Here is a tiny trained network, its code and every weight. The questions are about switching its units off for an input and a target symbol, where a switched-off unit gives its printed mean instead of its output.

import numpy as np


def w(rows, s, z=0):
    codes = np.array(rows[::2]) - 128.0
    scale = np.full(codes.shape[1], s)
    scale[-1] = z or s
    return codes * scale


def f(y):
    return y / 2 * (1 + np.tanh(0.7978845608 * (y + 0.044715 * y**3)))


def softmax(a):
    e = np.exp(a - a.max(-1, keepdims=True))
    return e / e.sum(-1, keepdims=True)


def log_softmax(a):
    a = a - a.max(-1, keepdims=True)
    return a - np.log(np.exp(a).sum(-1, keepdims=True))


def net(x, mask):
    ids = ['Ξβδηθλσφ'.index(c) for c in x.split()]
    T = len(ids)
    res = E[ids] + P[:T]
    u = 0
    for l in range(3):
        r = res
        for j in range(2):
            rows = slice(2 * j, 2 * j + 2)
            q, k, v = (r @ M[l][rows].T for M in (Q, K, V))
            z = softmax(np.where(np.tri(T) > 0, q @ k.T / 2**0.5, -1e9)) @ v
            o = O[l][rows]
            res = res + np.where(mask[u + j], z, o[:, -1]) @ o[:, :-1]
        u += 2
        y = f(res @ A[l][:, :-1].T + A[l][:, -1])
        res = res + np.where(mask[u : u + 8], y, B[l][:, -1]) @ B[l][:, :-1]
        u += 8
    return log_softmax(res[-1] @ U[:, :-1].T + U[:, -1])


Q, K, V, O, A, B = {}, {}, {}, {}, {}, {}
E = w([
[82,254,190,243,177,203],'Ξ',
[230,238,24,194,211,196],'β',
[160,153,195,147,36,159],'δ',
[106,87,60,50,200,65],'η',
[100,112,204,203,94,139],'θ',
[145,74,112,221,140,233],'λ',
[116,142,168,138,59,157],'σ',
[133,129,127,164,118,221],'φ',
],0.016)
P = w([
[80,130,11,164,103,157],'0',
[161,100,114,175,168,138],'1',
[176,120,143,159,148,110],'2',
[159,129,146,128,133,113],'3',
[185,131,147,124,125,127],'4',
[184,126,91,125,160,176],'5',
[146,155,121,130,166,151],'6',
[143,176,170,111,152,121],'7',
[195,152,136,103,136,166],'8',
[182,169,128,106,144,173],'9',
[155,203,129,120,155,172],'10',
],0.012)
Q[0] = w([
[110,104,93,111,157,2],'0.h0',
[93,80,187,146,93,169],'0.h0',
[110,155,163,68,153,92],'0.h1',
[109,173,128,117,157,127],'0.h1',
],0.011)
K[0] = w([
[184,123,211,65,254,126],'0.h0',
[46,173,69,134,97,135],'0.h0',
[134,50,123,59,201,126],'0.h1',
[167,146,92,151,169,141],'0.h1',
],0.0079)
V[0] = w([
[68,156,149,194,184,173],'0.h0',
[90,27,83,161,112,72],'0.h0',
[67,106,34,140,255,64],'0.h1',
[97,204,127,129,23,135],'0.h1',
],0.0063)
O[0] = w([
[110,98,30,141,71,89,253],'0.h0',
[35,1,141,116,121,174,155],'0.h0',
[172,118,139,99,80,181,125],'0.h1',
[84,167,255,149,86,62,140],'0.h1',
],0.0089,0.0042)
A[0] = w([
[49,36,187,143,107,145,214],'0.n0',
[54,54,110,68,131,68,93],'0.n1',
[93,161,134,193,148,173,56],'0.n2',
[132,2,50,149,113,226,181],'0.n3',
[111,38,113,171,132,126,54],'0.n4',
[61,169,86,52,67,185,254],'0.n5',
[78,69,145,221,90,147,67],'0.n6',
[143,142,214,141,81,114,63],'0.n7',
],0.0081,0.0046)
B[0] = w([
[189,164,95,154,116,168,190],'0.n0',
[240,113,53,175,108,68,140],'0.n1',
[171,81,139,74,67,41,170],'0.n2',
[91,182,150,158,137,130,254],'0.n3',
[161,124,103,85,2,84,147],'0.n4',
[147,120,172,199,141,184,183],'0.n5',
[140,119,181,54,105,173,183],'0.n6',
[141,161,79,160,180,151,142],'0.n7',
],0.0077,0.0096)
Q[1] = w([
[152,47,121,8,150,92],'1.h0',
[122,130,3,2,161,103],'1.h0',
[117,101,141,237,74,133],'1.h1',
[105,57,156,84,212,93],'1.h1',
],0.0071)
K[1] = w([
[134,165,179,45,149,138],'1.h0',
[174,111,152,51,187,65],'1.h0',
[1,196,138,206,97,141],'1.h1',
[117,77,166,112,172,74],'1.h1',
],0.0085)
V[1] = w([
[4,58,67,164,71,234],'1.h0',
[197,128,96,179,20,48],'1.h0',
[253,49,86,104,135,166],'1.h1',
[183,222,132,61,59,151],'1.h1',
],0.0063)
O[1] = w([
[146,148,96,52,100,146,254],'1.h0',
[94,62,93,120,83,116,226],'1.h0',
[57,34,116,123,180,155,150],'1.h1',
[81,9,127,115,128,137,205],'1.h1',
],0.013,0.0087)
A[1] = w([
[21,150,83,32,100,130,91],'1.n0',
[102,88,141,163,167,202,182],'1.n1',
[135,201,204,159,166,129,201],'1.n2',
[221,99,130,97,207,23,107],'1.n3',
[54,171,157,136,112,188,213],'1.n4',
[93,184,232,254,125,166,142],'1.n5',
[36,9,141,107,110,58,133],'1.n6',
[125,67,116,115,83,211,254],'1.n7',
],0.0077,0.0057)
B[1] = w([
[143,78,166,92,68,192,168],'1.n0',
[138,105,140,140,110,39,170],'1.n1',
[97,26,135,107,78,120,131],'1.n2',
[97,182,3,133,48,172,132],'1.n3',
[237,82,189,77,171,93,157],'1.n4',
[186,78,89,189,51,196,134],'1.n5',
[106,193,123,161,155,182,169],'1.n6',
[110,159,161,153,204,87,251],'1.n7',
],0.0078,0.02)
Q[2] = w([
[126,226,72,210,150,121],'2.h0',
[101,108,1,109,178,61],'2.h0',
[104,48,152,231,37,169],'2.h1',
[152,148,221,86,63,117],'2.h1',
],0.0093)
K[2] = w([
[201,150,168,99,145,71],'2.h0',
[148,122,79,39,254,44],'2.h0',
[102,130,97,163,33,88],'2.h1',
[118,129,158,136,53,241],'2.h1',
],0.0084)
V[2] = w([
[216,151,179,147,90,121],'2.h0',
[179,80,103,122,210,21],'2.h0',
[131,167,194,8,178,207],'2.h1',
[192,254,68,39,111,207],'2.h1',
],0.0084)
O[2] = w([
[146,8,142,99,163,83,44],'2.h0',
[114,95,172,46,157,77,19],'2.h0',
[63,57,174,154,156,199,65],'2.h1',
[75,78,74,182,152,102,4],'2.h1',
],0.011,0.0036)
A[2] = w([
[234,93,158,128,179,224,255],'2.n0',
[44,97,71,68,199,113,242],'2.n1',
[87,128,254,173,213,212,47],'2.n2',
[203,136,82,146,147,44,63],'2.n3',
[189,48,241,111,131,46,152],'2.n4',
[178,248,35,114,106,150,62],'2.n5',
[218,177,210,133,75,7,126],'2.n6',
[181,165,150,104,88,188,162],'2.n7',
],0.0066,0.0035)
B[2] = w([
[133,152,107,142,87,73,232],'2.n0',
[179,170,123,171,149,218,174],'2.n1',
[128,90,133,148,1,125,235],'2.n2',
[98,158,186,119,95,212,205],'2.n3',
[158,117,122,106,82,81,179],'2.n4',
[51,69,87,114,143,65,235],'2.n5',
[125,103,128,133,205,218,255],'2.n6',
[105,132,120,206,139,102,185],'2.n7',
],0.0087,0.014)
U = w([
[105,120,3,48,114,133,193],'Ξ',
[127,144,167,124,202,211,182],'β',
[189,112,131,74,152,208,135],'δ',
[94,121,184,69,112,158,149],'η',
[123,168,111,176,128,125,107],'θ',
[112,83,80,36,117,204,2],'λ',
[98,66,123,100,130,62,216],'σ',
[102,74,152,172,204,137,119],'φ',
],0.0066,0.0059)

Each question gives the input, a string of symbols that net reads in full, and the target symbol t.
The units are the heads (2 rows each of Q, K, V and O) and the neurons (one row each of A and B). Each row of codes is followed by its name. A weight is (code - 128) times the scale printed after its matrix; where a second scale follows, it is the last column's (O, A, B and U).
mask holds one flag per unit, layer by layer, with each layer's heads first. A switched-off unit (its flag False) gives its mean, the last column of its rows in O or B, instead of its output. The means were averaged over made-up inputs and are rounded, as every weight is.
A unit's drop is (log p(t) with every unit on - log p(t) with that unit switched off) / (log p(t) with every unit on - log p(t) with every unit switched off).
The circuit of an input: a set's keep is (log p(t) with only the set's units on - log p(t) with every unit switched off) / (log p(t) with every unit on - log p(t) with every unit switched off). Starting from the 12 units with the biggest drops (on a tie, the unit counted first), units are removed one at a time, each time the one whose removal leaves the highest keep (on an exact tie, the one counted first), for as long as the keep stays at least 0.8.
units of the circuit, in order: the units of the circuit, biggest drop first
unit that matters most: the unit with the biggest drop
top k neurons: the k neurons with the biggest drops, biggest first
top k neurons in layer l: the k neurons of layer l with the biggest drops, biggest first
which heads matter: for each layer, one digit per head in row order, 1 if its drop is at least 0.15 and else 0, layers parted by /
input η θ δ φ, target η: top 2 neurons in layer 1 => [1.n7, 1.n4]
input Ξ δ θ φ Ξ φ λ β σ φ, target Ξ: unit that matters most => 0.h0
input δ θ δ σ η δ η η, target δ: top 2 neurons in layer 2 => [2.n5, 2.n1]
input φ β Ξ β δ λ, target φ: units of the circuit, in order => [2.h1, 1.h0, 1.h1, 2.h0]
input λ η Ξ σ β, target Ξ: units of the circuit, in order => [0.n1, 2.n5, 2.h1]
input η λ σ η θ λ β λ, target η: which heads matter => 10 / 01 / 01
input Ξ β φ λ, target Ξ: units of the circuit, in order => [0.h0, 2.h1]
input φ Ξ β σ β Ξ η β Ξ, target φ: units of the circuit, in order => [2.h1, 1.h1, 1.h0]
input λ θ φ, target λ: which heads matter => 10 / 10 / 01
input δ η η η λ λ η σ σ, target δ: units of the circuit, in order => [1.h0, 2.h1, 0.h1, 2.n6]
input β λ σ, target β: which heads matter => 10 / 11 / 01
input δ η η φ σ φ Ξ η, target δ: units of the circuit, in order => [2.n1, 2.n5]
input φ φ η φ β η λ θ φ, target φ: units of the circuit, in order => [2.h1, 1.h0, 1.h1, 0.n3]
input β θ σ φ λ Ξ φ, target β: top 2 neurons in layer 2 => [2.n6, 2.n2]
input δ δ σ δ δ θ δ, target δ: top neuron in layer 2 => [2.n6]
input σ σ θ φ, target σ: top 3 neurons => [1.n4, 2.n6, 1.n6]
input δ θ Ξ σ Ξ δ φ η σ Ξ λ, target δ: top 2 neurons in layer 1 => [1.n5, 1.n6]
input λ σ Ξ η δ, target λ: top 4 neurons => [0.n3, 0.n4, 0.n6, 1.n0]
input δ δ η λ φ λ β φ, target δ: top 3 neurons in layer 2 => [2.n5, 2.n6, 2.n3]
input β η λ θ σ η δ φ η λ σ, target β: unit that matters most => 0.h0
input δ Ξ φ β δ φ δ θ β β θ, target δ: which heads matter => 11 / 10 / 11
input λ δ β δ σ σ φ, target λ: top 2 neurons => [0.n3, 0.n4]
input θ Ξ θ Ξ δ θ η η β Ξ φ, target θ: top 2 neurons => [0.n4, 0.n6]
input σ η φ η δ λ σ, target σ: top 2 neurons in layer 1 => [1.n4, 1.n6]
input Ξ φ θ β η δ λ β σ, target Ξ: top 3 neurons => [2.n5, 1.n4, 1.n7]
input λ φ λ Ξ θ Ξ Ξ η λ, target λ: top 3 neurons => [0.n3, 0.n4, 0.n6]
input σ η β λ δ δ, target σ: unit that matters most => 0.h1
input λ δ δ φ Ξ σ σ, target λ: top 3 neurons => [0.n3, 0.n4, 1.n0]
input η β θ, target η: top 3 neurons => [0.n1, 0.n5, 1.n7]
input η η δ β λ, target η: top 2 neurons => [0.n1, 0.n5]
